Below is a small trained network, with its code and all its weights. Each question gives an input and a target symbol and asks what happens when units are switched off, that is, made to give their printed mean instead of their output.

import numpy as np


def w(rows, s, z=0):
    codes = np.array(rows[::2]) - 128.0
    scale = np.full(codes.shape[1], s)
    scale[-1] = z or s
    return codes * scale


def softmax(a):
    e = np.exp(a - a.max(-1, keepdims=True))
    return e / e.sum(-1, keepdims=True)


def log_softmax(a):
    a = a - a.max(-1, keepdims=True)
    return a - np.log(np.exp(a).sum(-1, keepdims=True))


def net(x, mask):
    ids = ['αβγδεζθλμξπστφψω'.index(c) for c in x.split()]
    T = len(ids)
    res = E[ids] + P[:T]
    u = 0
    for l in range(3):
        r = res
        for j in range(2):
            rows = slice(2 * j, 2 * j + 2)
            q, k, v = (r @ M[l][rows].T for M in (Q, K, V))
            z = softmax(np.where(np.tri(T) > 0, q @ k.T / 2**0.5, -1e9)) @ v
            o = O[l][rows]
            res = res + np.where(mask[u + j], z, o[:, -1]) @ o[:, :-1]
        u += 2
    return log_softmax(res[-1] @ U[:, :-1].T + U[:, -1])


Q, K, V, O = {}, {}, {}, {}
E = w([
[122,133,157,139,122,149],'α',
[124,123,149,137,118,145],'β',
[123,127,150,138,119,148],'γ',
[152,72,147,146,169,127],'δ',
[132,193,173,215,150,104],'ε',
[131,138,156,150,135,179],'ζ',
[113,133,161,145,120,136],'θ',
[113,127,160,142,119,135],'λ',
[130,117,147,137,115,155],'μ',
[157,81,122,106,84,190],'ξ',
[180,134,151,121,75,136],'π',
[43,96,201,181,132,65],'σ',
[115,107,189,53,95,170],'τ',
[103,23,44,128,126,3],'φ',
[110,118,77,155,30,108],'ψ',
[31,44,112,126,63,122],'ω',
],0.019)
P = w([
[116,171,171,213,155,246],'0',
[125,143,185,209,140,218],'1',
[118,117,197,201,131,193],'2',
[134,108,204,191,116,163],'3',
[137,87,208,174,102,141],'4',
[143,102,202,157,78,128],'5',
[143,108,191,135,62,108],'6',
[140,120,182,112,52,95],'7',
[141,134,172,94,39,74],'8',
[144,138,156,68,16,58],'9',
[147,146,148,56,11,42],'10',
[161,153,126,33,3,34],'11',
],0.0075)
Q[0] = w([
[135,190,88,76,174,94],'0.h0',
[111,218,137,148,99,152],'0.h0',
[117,142,58,50,195,117],'0.h1',
[154,187,242,99,8,229],'0.h1',
],0.011)
K[0] = w([
[135,189,100,187,251,147],'0.h0',
[112,136,167,127,77,166],'0.h0',
[102,133,84,140,207,227],'0.h1',
[152,157,158,22,73,67],'0.h1',
],0.012)
V[0] = w([
[149,34,22,94,254,79],'0.h0',
[140,155,140,97,92,79],'0.h0',
[208,120,117,163,45,100],'0.h1',
[121,156,188,44,90,90],'0.h1',
],0.0081)
O[0] = w([
[98,254,91,81,112,110,2],'0.h0',
[137,87,213,168,82,76,131],'0.h0',
[223,145,147,133,103,99,170],'0.h1',
[135,82,143,115,179,34,201],'0.h1',
],0.0092,0.009)
Q[1] = w([
[65,156,114,85,207,145],'1.h0',
[33,37,53,156,116,127],'1.h0',
[94,255,130,168,43,192],'1.h1',
[194,110,142,236,26,116],'1.h1',
],0.0078)
K[1] = w([
[91,157,174,255,202,182],'1.h0',
[140,66,189,142,100,130],'1.h0',
[94,117,226,142,65,209],'1.h1',
[163,82,142,241,76,66],'1.h1',
],0.0071)
V[1] = w([
[100,52,131,156,118,144],'1.h0',
[66,94,109,123,85,107],'1.h0',
[78,120,38,137,91,153],'1.h1',
[163,116,172,135,149,255],'1.h1',
],0.0081)
O[1] = w([
[160,165,203,156,32,253,254],'1.h0',
[3,107,153,43,92,83,175],'1.h0',
[153,154,216,73,32,177,49],'1.h1',
[83,106,112,105,151,137,187],'1.h1',
],0.007,0.0079)
Q[2] = w([
[179,254,19,92,178,107],'2.h0',
[44,193,150,61,230,115],'2.h0',
[148,217,148,84,119,232],'2.h1',
[164,97,112,249,82,174],'2.h1',
],0.0067)
K[2] = w([
[141,178,223,195,205,254],'2.h0',
[183,237,107,146,141,222],'2.h0',
[84,131,90,176,30,196],'2.h1',
[147,28,189,88,159,81],'2.h1',
],0.0085)
V[2] = w([
[105,96,84,152,75,115],'2.h0',
[32,119,152,147,135,95],'2.h0',
[86,164,142,116,146,96],'2.h1',
[130,175,168,246,129,112],'2.h1',
],0.012)
O[2] = w([
[85,222,216,92,157,144,228],'2.h0',
[32,153,81,246,181,86,195],'2.h0',
[105,47,76,215,7,121,2],'2.h1',
[173,190,49,227,57,108,152],'2.h1',
],0.011,0.0081)
U = w([
[137,158,110,74,156,192,146],'α',
[136,144,140,83,129,160,79],'β',
[147,6,163,108,179,128,179],'γ',
[137,142,142,97,134,164,99],'δ',
[131,135,147,146,119,126,112],'ε',
[132,143,137,73,135,155,78],'ζ',
[139,139,137,99,130,174,122],'θ',
[135,154,132,75,143,161,119],'λ',
[139,141,141,80,129,158,83],'μ',
[157,136,139,119,115,167,94],'ξ',
[138,171,123,22,165,157,116],'π',
[126,147,120,58,136,144,158],'σ',
[58,251,101,3,166,125,254],'τ',
[148,183,236,75,68,146,31],'φ',
[221,149,131,78,178,125,87],'ψ',
[102,134,128,58,103,114,181],'ω',
],0.0067,0.0069)

Each question gives the input, a string of symbols that net reads in full, and the target symbol t.
The units are the heads (2 rows each of Q, K, V and O). Each row of codes is followed by its name. A weight is (code - 128) times the scale printed after its matrix; where a second scale follows, it is the last column's (O and U).
mask holds one flag per head, layer by layer. A switched-off head (its flag False) gives its mean, the last column of its rows in O, instead of its output. The means were averaged over made-up inputs and are rounded, as every weight is.
A unit's drop is (log p(t) with every unit on - log p(t) with that unit switched off) / (log p(t) with every unit on - log p(t) with every unit switched off).
The circuit of an input: a set's keep is (log p(t) with only the set's units on - log p(t) with every unit switched off) / (log p(t) with every unit on - log p(t) with every unit switched off). Starting from all 6 units, units are removed one at a time, each time the one whose removal leaves the highest keep (on an exact tie, the one counted first), for as long as the keep stays at least 0.8.
units of the circuit, in order: the units of the circuit, biggest drop first
most important unit: the unit with the biggest drop
heads that matter: for each layer, one digit per head in row order, 1 if its drop is at least 0.15 and else 0, layers parted by /
input τ τ ζ, target γ: units of the circuit, in order : 2.h0, 0.h0
input ζ τ ε ξ τ θ τ τ ω ψ ξ, target τ: units of the circuit, in order : 2.h0
input ξ ω ζ λ θ π, target ψ: units of the circuit, in order : 0.h1, 2.h1, 1.h0
input φ τ π θ, target γ: units of the circuit, in order : 0.h0, 1.h0
input τ φ τ τ μ ε ξ ξ ξ φ, target ω: units of the circuit, in order : 0.h0, 2.h1
input ζ π λ ζ, target ψ: heads that matter : 01 / 10 / 11
input ε φ τ β ε, target ε: units of the circuit, in order : 0.h0, 2.h1, 1.h1
input τ ζ ξ ζ α ξ τ λ φ π θ, target γ: units of the circuit, in order : 0.h0, 1.h0, 2.h1
input μ ω π φ ζ, target τ: heads that matter : 11 / 00 / 10
input ε φ τ ζ τ σ, target φ: heads that matter : 00 / 11 / 00
input σ π δ θ ζ φ γ, target τ: units of the circuit, in order : 0.h0, 2.h0
input δ ζ τ τ μ μ τ σ ω π, target τ: heads that matter : 00 / 00 / 11
input ε γ ξ τ τ ψ π ω θ π ψ ψ, target φ: units of the circuit, in order : 2.h0, 0.h0, 1.h0, 1.h1
input φ ζ ξ τ τ π τ ω τ β τ π, target γ: units of the circuit, in order : 1.h0, 0.h0, 2.h1
input θ τ π ζ τ ε, target γ: units of the circuit, in order : 1.h1, 2.h1, 0.h0
input ε ξ φ ξ, target τ: units of the circuit, in order : 0.h0
input τ ξ θ ζ ε φ, target τ: heads that matter : 11 / 00 / 00
input π τ φ μ π ε, target ε: heads that matter : 10 / 11 / 01
input φ θ δ τ ξ τ π θ μ, target γ: heads that matter : 11 / 11 / 01
input φ ω π π θ δ τ ζ θ π φ, target ω: heads that matter : 10 / 11 / 11
input τ τ ψ ψ μ ζ ε π τ ε λ, target γ: heads that matter : 11 / 00 / 00
input γ σ τ ζ θ ω φ τ ζ ζ, target φ: heads that matter : 01 / 01 / 00
input τ ε π τ φ ζ ζ, target τ: most important unit : 0.h1
